[[ 27  59  47  14  28  11  -4 -13  39]
 [  9  16 -14  40 -27  32  -4  20 -47]
 [ 20  31   1  39 -12  28   3  19 -31]
 [ 25  26 -12   5   8 -44  -7   9  27]
 [  6   8 -17  40 -34  27  -5  15 -46]
 [ 11   6  15  35   1  40   5   1 -48]
 [ 19  34  44   4  34  -5  14 -23  43]
 [ 10  17  -9   0   2 -41  -7   7  32]] out -9

[[ -2  -9  -4 -18 -54 -29  35 -55  25 -19   5 -31]
 [ -5  -2   0 -17 -57 -29  35 -44  41 -20   8 -20]
 [ -9  -5  -4 -20 -53 -23  35 -37  46  -8   6  -3]
 [  0 -10   3 -18 -53 -29  35 -55  25 -13   5 -24]
 [ 12  -7 -12 -11 -64 -29  35 -54  47   8   7 -24]
 [  4 -12   0 -18 -61 -30  35 -61  17 -16   4 -25]
 [ -5  -5  -1 -19 -56 -30  35 -51  32  -5  13 -20]
 [ -4  -6  -9 -17 -52 -19  35 -43  32 -11  10 -16]] out -9

[[ 11  25 -72   4   2 -21 -53 -12 -49 -34  25  68]
 [ 28  22 -21   9  -7 -47 -39  -6 -65 -41  22  55]
 [-18 -25 -23   8   3  24 -12  16  11   4 -25  12]
 [ -6   5 -24  -1   0  -3 -11  -8 -10  -4   5  27]
 [  7  12 -73   5  11 -16 -56  -6 -53 -38  12  68]
 [ 20  49 -24  -3 -12 -54 -39   6 -59 -54  49  46]
 [ -3  25 -52  10  -6 -21 -38   8 -43 -25  25  46]] out -52

[[-12   2 -24  11  -9  -2 -22  -7]
 [  1 -13  -8  15  -5  -9   1   5]
 [  2  -8 -21  14  -3  13   2  41]
 [ -4 -22  -9  15   1 -27  21 -11]
 [  0 -24 -14  10  -5 -17 -48  25]
 [ 13 -10 -13  12  -7  -3 -72 -39]
 [-11   4 -21  14   8  21 -39 -30]
 [-10   2 -15  17   4  -8  23 -44]] out -15

[[-24 -41  18  -7 -39   1  38 -24 -15 -35  11   6 -13  -6  -2 -16]
 [ 60  -5 -30  18  -1  24 -22  62  24  -1  10 -33  24  41  31  70]
 [ 58  -7   7  19  -3  11  -7  45  24   3  11 -21  19  32  20  54]
 [ -8 -27  31 -36 -28  14  31  -3   9 -33  16   2 -30  -7   8  -6]
 [ 48 -20   3   9 -18  13  -1  35  13 -11  13 -23  17  24  16  45]
 [ 28 -22 -35 -22 -22  25 -24  18  13 -21  11 -20 -13  30  28  25]] out -35

[[ -2   7 -16 -41   6  19  -6 -40   0   7 -43   1  10   0  32]
 [-11  29 -10  -9  -8  13  22  20   3 -16  10   5  26  -2 -13]
 [-78 -42  19  52  60   4   5  -6  -4   1  10   9  44  16  -9]
 [ -1  54  12  -6  -6  -6  23  69  11 -18  68   8  24 -17 -30]
 [ -8 -22 -21 -18   7  -5  -4 -27  -7  -7 -39  20  19   1  34]
 [ 29  40  21 -64  15  17 -32 -19  19  37   3 -14 -21 -20  35]
 [-15  65  14   0  -2  10  30  64  10 -17  68  -1  30 -12 -43]] out 14

[[ -8  -5 -22  11  14  -8 -11  -3]
 [-53 -40  24 -22  46  17 -56 -48]
 [ 43  25 -17  22 -15  -3  33  31]
 [ 18  14 -34  23  -4 -19  17  22]
 [-17 -27  13 -12  18  29 -14 -18]
 [ -5 -26  50 -25  18  57 -17 -27]
 [ -8  -5 -12   3   7 -10  11  12]] out -12

[[ 24  23 -20  19  59 -37  -8  12 -30  26   9  46  13 -24  23]
 [-11 -44  27  74 -69  19  74  19  18 -38  65 -52 -33  21 -16]
 [ 79 -36  12  57 -39   3 -25  28  12 -23   3 -37 -38   8 -15]
 [ -9  10 -33  72 -34 -31  72 -39 -35   7  74 -24  -1 -33  17]
 [ -9  63 -45 -14  45 -20  -2 -63 -28  54  -4  42  45 -30  33]
 [ -3 -32  58  -1  18  41  -3  68  48 -24 -11  17 -13  53 -19]
 [ 48  11 -44  73 -16 -49  19 -27 -46  14  46 -16  -9 -46  20]
 [ 77 -35  21  38 -44  24 -40  22  29 -22 -18 -40 -34  22 -20]
 [ 42  16  -4  -7  23   7 -46  -6   8  19 -33  18   9   4   5]
 [ 13  52 -44   2  64 -41 -10 -32 -41  49   2  53  34 -39  35]] out -44
---
[4 2 7 9 0 3 6] ans = 7

[[ 590  913  555  386  428]
 [-220 -324 -502  -59 -349]] ans = -502

[[7651 4121 8341 3232 7777 4110 8052]
 [4216 5155 4443 7296 6700 7555 6904]
 [6849 9525 8543 3072 2371 4940 4277]] ans = 8543

[93 71 95 45 19] ans = 95

[[463 629 656 398 677 492]
 [294 784 734 179 849 488]] ans = 734

[[ -5  14   0 -10]
 [-18  25  28 -36]
 [  1   7   3   0]] ans = 3

[[ 197 -595 -298  476]
 [ -17   85  440   90]
 [   7  612  461 -403]] ans = 461
---
array([[-60,  16, -57, -19,  66, -41,  -7],
       [ 52, -14,  52,  12, -57,  39,   4],
       [-61,  16, -61, -12,  71, -45,  -1]]) ans = -60

array([[  2,   4,   2, -57,  -5, -29,  -3],
       [ -6,  -6,  -8,  52,  -1,  26,   4],
       [-26, -29, -33,  -9, -32,  -9,  -5]]) ans = 2

array([[ 50, -32,  -1,  45,  28,  28],
       [ 18,  24,   4,  -7,  48,  34],
       [  6, -71, -46,  68,  56,   5]]) ans = 50

array([[  2, -10,  22, -28, -37, -59],
       [ 44,  43, -22, -24, -11,   7],
       [-23, -22, -29,  23,  30, -14]]) ans = 2

array([[ 11,  28,  32,  -8, -17, -25, -12],
       [ -4,  23, -12, -56, -16, -14,   3],
       [ -2,  19, -11, -53, -18, -20,   1]]) ans = 11

array([[ 21, -19, -17, -15, -19,   8,   7],
       [ 24, -17, -10, -12, -11,   6,   6],
       [ 44, -42, -56,  70,  31,   4,   9]]) ans = 21

array([[ 30,  58, -18, -34, -62, -12, -30],
       [-19, -28,  45,  26, -43,  25, -30],
       [-41,  37, -20, -39,  29, -40,  34]]) ans = 30

array([[ 74, -24, -31,  40],
       [-35, -69, -63, -22],
       [ 20,  79,  29,  24]]) ans = 74

array([[ 44,  24,  48,   3,  74, -12,  14],
       [-41,   6,  19,  25,  13,  15,  -1],
       [ 16,  -5,  32,   3, -18,  17, -32]]) ans = 44
---
451  389  389  485  728
375  486  469  200  467
534  425  596  559  973
: 534

198   33   14    8   24  191  181
191   16  192  192   16   16  192
187  179  193  197   11   17   24
: 187

 320  -525  -180   227
-218   804    94     0
 -13   728    20   227
: -13

589  868  683  867  955
540  762  775  639  301
764  730  798  706  222
: 764

68  97  73  97  47  62  48
83  51  35  42  33  80  37
52  94  21  50  64  45  48
: 52

202  143   20  170
103   95  109   26
122  153  129   67
: 122

3  5  4  5  1  5  5
4  1  4  5  3  2  2
3  3  3  3  5  6  7
: 3

-972  -911  -108   712   800
-840   103   722   752   750
-964  -926  -309   671   787
: -964

50  45  58  63  35  15  84
53  77  45  62  62  29  51
67  40  23  25  27  69  54
: 67
